(in the rows, 128 means zero)
Each row of numbers stands for one node and depends on some of the facts below. Use the named rows to name the rest.

Facts:
Θ: is of sort; β: sits directly inside; γ: belongs to class
{fluvek, rusilus, truzer, taplezu} Θ 821
{brupi, detol, plibrin, skifak, faklobrun, pluru} Θ 990
{volal, skolil, stotre} Θ 793
{lavosen, dazabar} Θ 723
{briflak, gimil, liklim, nevum} Θ 591
{dukiflu, regu, vobuk} Θ 44
{brito, trafle, lebes, rusten} Θ 204
{stuvok, regrem} Θ 301
{fliplunus, trezal} Θ 89
{fluvek, boklem, plibrin, godek} β faklazin
{zugrom, lavosen, trafle, liklim, faklobrun, bremor} β plila
{brupi, taplezu} β godek
{volal, bogum, regrem, bripi, boplom} β brafak
{fedona, getrek, truzer} β velek
{briflak, brito, stotre} β bripi
{skolil, rusilus, vobuk, skezum, nevum} β fedona
{dukiflu} β bogum
{skufon, bediza, vakle, graskom, pivel} β nubrok
{klufil} β graskom
{baskom, kugu, regu, klova, grador, pluru, fliplunus} β trupo
{gimil, lebes, trezal} β skufon
{detol, rusten} β pivel
{stuvok} β klozo
{skifak, klozo} β riflitrer
{plila} β klususka
{dazabar} β kugu
{fluvek, brafak, volal, briflak, brito, klususka, velek, bogum, boklem, detol, stuvok, riflitrer, regu, plibrin, plila, klova, faklazin, skezum, nevum, bripi, godek, taplezu, fliplunus, boplom, rusten, bremor} γ b
{zugrom, brupi, lavosen, fedona, getrek, skolil, dukiflu, skufon, klufil, baskom, bediza, gimil, trafle, vakle, kugu, nubrok, liklim, trupo, rusilus, graskom, stotre, regrem, vobuk, skifak, truzer, lebes, faklobrun, pivel, grador, klozo, pluru, trezal, dazabar} γ a

Some nodes and their rows:
trafle: [123 151  98 125 112 121 158  61 122 175 134 118 172  78]
brito: [ 85 118 165 161 133 123  84  72 162 145  99 106 130  98]
vobuk: [141  98 185  88 118 123 142  86  87 129 131 156 137 139]
liklim: [111 150 137 126 126 130 166  70  93 177 141 108 165  79]
nevum: [ 85  90 218 159 146 127  91  78 133 129 101  97  97 101]
lavosen: [142 176  81  90 128 104 121  75  79 180 130 129 155 109]
skolil: [139  96 193  85 122 124 145  89  83 133 124 162 134 142]
truzer: [152 109 141  99 114 124 144  75 132 137 128 135 130 120]
skifak: [122 107 142 113 113 133 173  88 135 144 109 163 168 109]
skufon: [144 146  82 115 126 168 153 141 183 119 143 105 184 138]
zugrom: [131 161  80 122 103 115 142  61 116 170 141 112 176  88]
kugu: [147 142 124  95 116 154 140  98 185 142 159 123 190 138]
pivel: [144 145  87 113 126 167 151 137 184 122 144 107 185 139]
skezum: [105 104 160 154 122 113  67  67 158 121 102 101 109 111]
klufil: [149 129  75 126 112 134 149 107 140 119 127 102 142 109]
bediza: [144 146  94 109 124 166 150 132 186 126 148 110 189 140]
klususka: [ 75 168 134 156 137 143  72  96 182 163 120 100 191 121]
baskom: [152 125 104 113 104 123 141  74 138 135 138 115 145 107]
plila: [ 65 187 121 161 136 139  74  87 169 182 121  98 205 110]
bremor: [ 73 164 107 178 125 108  74  66 125 168 100  91 155  84]
boklem: [ 91 128 128 168 127 117  73  81 148 134  98  94 128 103]

Name these rows:
A row may be one of the nodes named above.
[ 73 164 106 178 125 108  73  66 126 169  99  90 156  84] | bremor
[124 151  98 125 111 121 159  62 123 174 133 118 173  78] | trafle
[123 151  99 125 112 121 159  61 122 174 133 117 172  78] | trafle
[161 139 104  81 130 111 120  90 100 145 127 132 126 128] | dazabar
[ 92 128 129 169 126 116  73  81 145 133  96  92 125 101] | klova
[128 120 179  89 125 129 147  90  83 152 128 162 161 139] | stotre
[162 114 158  80 110 151 132  84 197 128 163 134 172 146] | fedona
[ 96 124 143 162 149 120  84  81 158 147  85  89  94  90] | fliplunus
[158 113 122 105 102 122 137  69 145 128 141 120 136 112] | getrek
[145 146 125  93 117 158 140 101 189 144 161 125 197 139] | klozo
[140 118  87 133 122 140 168 114 143 120 116 104 136  98] | lebes
[ 81 121 116 187 144 132  99 116 152 120  77  83 117  93] | rusten
[112 150 137 126 127 129 167  71  92 177 140 108 164  80] | liklim
[128 120 179  89 125 128 146  90  83 151 128 162 160 140] | stotre
[104 139 118 123 111 123 175  71 109 179 110 161 193  88] | faklobrun
[ 95 130 168 142 135 147  67  96 200 133 120 107 161 138] | velek
[ 77 128 171 179 127 131  83  89 123 135 106  86 135 115] | stuvok
[ 75 168 133 156 137 144  73  96 182 162 120 100 191 122] | klususka
[144 145  82 115 126 167 153 142 183 119 142 105 183 138] | skufon
[154 124  83 123 136 138 163 114 150 129 113  94 108  95] | trezal
[129 116 125 135 138 148 177 123 112 122 124  94 129  99] | gimil
[ 73 115 205 162 149 132  92  79 131 147 105  96 124  99] | briflak
[ 68 124 180 157 145 119  80 103  85 140  84 125 135 126] | regu
[123 103 141 114 112 130 173  86 131 143 107 163 162 106] | pluru
[ 88 145 169 139 136 149  66  91 204 148 128 110 181 139] | bripi
[ 62 109 135 185 143 134 115 125 141 125  54 127 138 103] | detol
[158  98 154  92 112 122 142  70 137 131 129 139 123 122] | rusilus
[ 86 148 150 149 138 150  72 106 196 143 120 102 177 134] | riflitrer
[161 139 105  81 130 111 120  91 101 144 128 132 126 128] | dazabar
[ 73 164 105 178 125 109  74  66 125 168  99  90 156  83] | bremor
[138 125 158 118 104 137 147  74 119 140 153 112 158 123] | regrem
[ 68 124 201 147 148 122  80  98  90 149  86 137 139 134] | volal
[ 62 108 167 169 134 124 105  92 141 143  67 142 145 102] | plibrin
[ 72 116 204 162 149 132  93  80 131 147 106  96 124  98] | briflak

The same nodes again, as new rows of numbers:
Some rows with their names:
dukiflu: [121 114 128 171 150 138 165 103 145 149 171 113 131 136 100]
vakle: [ 88  86 164 147 113 109 166 152 109 150 109 145 147 112  80]
faklobrun: [121  84 108 156 141 184  89  91 143 164 128 151 116 150 117]
gimil: [ 63 107 148 186 101 137 161 119 163 122  26  93 148  68  96]
trupo: [119  70 140 124 112 133 139 122 103 160 154 122 130 107  91]
fedona: [120  69 133 122 113 135 135 116 105 161 157 125 129 109  90]
getrek: [128  83 131 127 117 138 142 118 115 172 134 137 133 118  99]
rusilus: [ 99  75 128 163 123 147 133 109 164 142 122 134 104 113 105]
trezal: [ 74 111 170 198 127 155 162 124 141 117  68  97 180  72 121]
vobuk: [131  72 135 149 126 137 154 100 148 150 149 128 126 122 111]
lebes: [123 103 178 181 101 144 163 114 143 125  23 100 144 109  63]
skufon: [ 92 103 190 125  95 131 179 136  95 158  97  94 147  79  79]
skezum: [156 200 110  82 130 110 125 142 112 122 137 138 127 156 167]
rusten: [194 174 132 138 168  71 117 181 160  73  79 124 131 140 138]
brito: [187 156 119 110 111 115  97 121 154  78  57 136 120 158 150]
nevum: [124 188  74 137 128 111 100 126 170  77  94 116 123 129 174]
regu: [160 185 124 100 139 108 138 128 140  99 151 122 119 147 174]
briflak: [125 163  87 120 108 105  97 128 172  79  59 129 121 115 182]
plila: [180 182  85  63 125 130  97 115 110 127 178 122 108 154 171]
bremor: [177 197  77  71 129 131 106 113 120 136 155 143 119 171 181]
detol: [145 193 150 126 191  88 108 206 138  95 101 145 129 136 169]

Rows to name:
Some rows may be nodes named above.
[161 184 122  98 139 107 137 128 138  97 151 121 119 149 173] | regu
[177 178  90  60 125 129  95 118 105 128 185 116 107 149 171] | klususka
[124 104 174 178 101 146 160 112 144 125  20 100 145 107  65] | lebes
[133 193 104 145 154 128 106 135 146  69 130 118 153 132 198] | fliplunus
[101  51 148 149 113 157 134 122 150 143 116 155 122 100 129] | stotre
[129  61 161 132 153  87 152 184 114 160 142 124 138  79  88] | pivel
[138  92  97 122 117 157 124  87 125 183 152 149 123 140 113] | zugrom
[102  72 132 159 122 148 131 113 161 145 124 127 101 106 106] | truzer
[161 157 130  57 107 101 116 145 104 112 128 131 120 130 168] | bripi
[ 70  94 139 175 162 131 131  91 162 141 130 115 131 121 131] | regrem
[ 61 108 149 189 100 134 162 120 163 125  25  90 148  68  94] | gimil
[109  74  61 178 115 160 100  74 180 143 105 124 123 111 120] | liklim
[181  67 112 169 140 180 108  68 147 142 148 134 141 155 110] | lavosen
[172  67  93 168 120 168 100  67 161 145 105 133 118 151  89] | trafle
[ 94 104 187 124  97 131 177 137  94 159  96  96 146  82  81] | skufon
[158  64 153 175 140 158 127 101 135 123 126 122 148 131  96] | dazabar
[104  79 136 170 132 162 135 123 146 144 151 139 123 112 119] | skolil
[135 202 125 117 151 134  97 148 131  98 110 142 119 164 169] | plibrin
[109 197 123 118 169 105 112 119 158  89 119 117 125 150 202] | stuvok
[104  69 131 160 120 148 130 110 160 145 123 128 101 106 106] | truzer
[159 178 120  68 126 109 115 143  97 115 163 111 118 133 158] | velek
[140  85  95 119 117 155 124  87 128 185 150 146 126 140 112] | zugrom
[107  72  63 177 116 159 100  73 182 142 112 124 122 112 120] | liklim
[127 160  88 120 109 107  97 129 169  77  61 130 122 116 180] | briflak
[136 206 118 125 151 137 120 152 144  93 159 132 118 146 182] | volal

The same nodes again, as new rows of numbers:
Known rows:
klufil: [158 148 134 180  94 127 129  61  92 149 133  84 174 106 124 132 142]
fedona: [133 114 109 146 102  83 120 112 105 154 156 130 128  92 164 168 117]
skufon: [141  99  90 151  80 105 109  27  87 144 136 118 144  78 119 101 135]
vobuk: [163 135 152 106 146 132 127  86  78 148 113 145  86 176 123 182  98]
bediza: [151 131 111 160  96 106  94  46 111 143 147  96 172  71 129 151 139]
liklim: [113 110 156 118 142  92 168 148  76 127 169 160  92 184 162 179  93]
grador: [139 127 127 165  97 102 148 113  85 157 141 118 134 121 156 140 122]
trafle: [132 125 145 118 126  80 180 152  88 112 166 148  74 182 146 183  73]
bripi: [108 130 107 128 136 138 102 180 192 123 116 130 134  93 127  92 144]
plibrin: [107 118 147 116 155 164 112 171 166 117 109 137 130 138 114  82 159]
brito: [122 152 142 110 152 158 145 169 176  76 119 122 112 164  80  87 119]
nevum: [ 99 128 146 101 170 160 126 168 169  89 128 142 122 159  99  94 139]
taplezu: [121 149 119 121 141 154 130 172 180 101 109 123 119 133 103  83 121]
skezum: [110 135 118 138 133 150 127 194 176 128 110 127 131 117 127  74 145]
brafak: [106 124 102 122 137 135  96 177 196 122 120 134 133  84 129  94 144]
boklem: [112 137 119 140 131 151 125 186 176 128 108 124 135 114 123  70 148]
fluvek: [120 150 118 120 143 155 131 173 180 101 109 123 120 132 103  83 121]
rusten: [144 190 163 130 159 182 117 125 195  69 117  74 173 144  54 108 142]
klova: [111 135 117 138 131 151 125 185 177 126 107 123 134 114 122  74 146]
klususka: [ 90 109  98 107 143 107 107 236 199 128 132 164  95  98 164 121 122]
detol: [132 163 177 143 160 195  96 134 182 112 103  85 192 127  86 101 183]

Which node is each row?
Some rows may be nodes named above.
[137 144 141  82 179 182 101 152 170 117  78 147  92 164  88 112 127] | regu
[138 129 135  69 132 138 170  84  71 131 105 141 126 174 136 196 126] | skolil
[132 163 175 142 161 194  95 134 180 112 102  85 192 128  87 101 185] | detol
[ 97 125 121 128 140 129 147 247 174 136 116 151  97 133 158  94 126] | bremor
[104 119  98 116 136 129  91 183 199 122 124 138 129  83 134 101 140] | velek
[104 134 153 109 168 169 134 165 163  89 122 134 128 167  93  87 142] | briflak
[100 128 145 102 170 159 126 168 168  89 127 142 123 159 100  93 137] | nevum
[104 134 152 110 169 169 133 165 163  91 122 132 129 168  93  86 141] | briflak
[133 162 175 143 161 194  94 135 181 112 103  83 192 128  87 100 184] | detol
[113 117 142  94 143 101 181 143  76 124 156 166  92 190 157 195  97] | lavosen
[143 134 141  76 131 148 178  82  67 133 101 135 132 181 131 190 129] | stotre
[123 143 155 103 193 186 101 148 160 109  91 146 108 173 100  89 117] | stuvok
[115 130 132  90 139 159 140 171 175  96 105 127 128 140  97 100 152] | fliplunus
[145 139 129 146 109 101 157 108  89 132 142 120 115 143 139 153  94] | rusilus
[112 138 126  42 166 190 145 149 162 100  72 144 130 165 101 126 153] | volal
[147 103 119 118  84 133 155  21  61 120 119 115 136 136  85 101 142] | trezal
[121 150 141 111 154 157 145 168 176  77 119 121 113 165  80  87 119] | brito
[124 115 129 154 104  81 170 175  83 167 150 144  97 140 191 160 101] | zugrom
[160 157 136 174 105 115  99  64 119 144 148  78 192  81 133 176 144] | pivel
[135 124 125 161  99  99 147 119  88 158 145 123 129 120 160 145 118] | getrek
[148 102 118 118  83 131 157  21  62 118 119 115 136 135  84 101 142] | trezal
[135 103 131 131 112 136 140  10  56 110 140 127 136 150  85  91 130] | gimil
[150 131 160 124 160 132 120  75  72 139 126 144 105 176 133 161  91] | regrem
[119  99 158 132 128  92 159 161  73 157 150 159  94 164 180 174 112] | faklobrun
[154 118 120 132  97 123 150  14  69  96 137 113 120 147  69  93 108] | lebes
[107 119 148 115 156 162 113 171 166 117 107 134 130 136 113  85 157] | plibrin
[165 133 148 109 144 133 125  78  77 148 111 144  91 171 120 178  99] | dukiflu
[122 151 141 110 154 157 143 169 175  77 119 120 112 165  79  88 119] | brito
[108 119 147 115 156 165 112 171 166 118 107 135 131 139 113  84 158] | plibrin
[146 189 162 130 159 181 116 126 197  68 117  73 172 144  53 110 144] | rusten
[129 127 138 103 135 120 158  79  80 115 150 138 128 166 121 178 115] | dazabar
[145 136 125 142 110  98 154 107  91 132 145 123 114 138 140 157  94] | truzer

Now the same nodes, written a new way:
Some nodes and their rows:
lebes: [ 51 123 125 130 174 104 106 146 104 102 133  75 168  79 104  53 101 135]
regrem: [120 112 144 162 111 130 118 133 100 115  47  97 175 131 124 113  96 124]
dukiflu: [149 146 128 153 102 125 125 140 103 114  29 119 163 135 134 139  79 153]
liklim: [130 125  92 115 150 143 156 137  83 114  78  85 184 128  86 127 106 171]
gimil: [ 89 136 100 129 139 112 120 156  87 105  75 114 188  96 128 135 101 160]
briflak: [174 167 120 169 100 127  91 136 155 139  79 117 102  68  87 194 151 122]
skolil: [117 106 148 108 130 121 123 134 107 109 116 107 159 114 109 119  63 124]
truzer: [ 82 131 144  88 152 136 126 153 112 113 148  84 147  76  58  71  84 139]
taplezu: [111 168 122 138 141 116 103 146 167 133 177  74 103  52  54 131 157 110]
trezal: [ 70 105 101 126 133 116  91 150  87 134 102 111 206 124 128  75 131 147]
brupi: [110 150 134 134 129 114 143 148 110  96  88  83 163 117 103 124  77 143]
detol: [136 157  99 168 144  81  95 133 151 115 124 108 116  54 120 197 135 119]
faklobrun: [131 130 106 126 165 126 157 126  94  97  93  68 167 117  89 115  86 162]
velek: [159 148 147 123 111 118 126 122 139 139 148 160 109  65 117 171 159 115]
brafak: [161 173 155 160 114 118 116 120 149 138 107 144  94  55 107 141 173 125]
klususka: [159 154 124 139 136 119 140 113 131 135 140 131 121  75 105 150 182 135]
trupo: [ 86 159 161 119 109 121 172 155 102 108 102 116 181 133 119  82 125 149]
baskom: [ 89 147 129 128 115 125 140 161 112 110 102  77 181 138  96 104 100 140]
faklazin: [143 169 138 146 112 109 130 131 144 136 136 139 118  80 115 155 177 122]
skezum: [160 133 119 124 112 120  95 130 152 142 153 127 104  73  93 201 126 103]
godek: [141 168 143 145 108 109 133 130 146 135 136 135 122  80 115 156 178 119]

Name these rows:
A row may be one of the nodes named above.
[135 158  98 167 141  81  95 132 148 115 125 109 115  55 120 198 138 117] | detol
[113 194 115  97 109 129 161 184 111  98  82  98 176 109  69 154  91 180] | dazabar
[150 123 116 179 105 107 100 121 145 136 108 105 140 113 127 202 156  90] | stuvok
[173 170 118 171 100 125  90 137 157 138  81 116 104  68  88 196 151 122] | briflak
[ 95 138 112 160 161  90  81 131 154 128 172  82 114  47  94 129 155 102] | rusten
[157 153 135 181 120 105  87 123 164 131 111  95  96  74  94 161 139 103] | volal

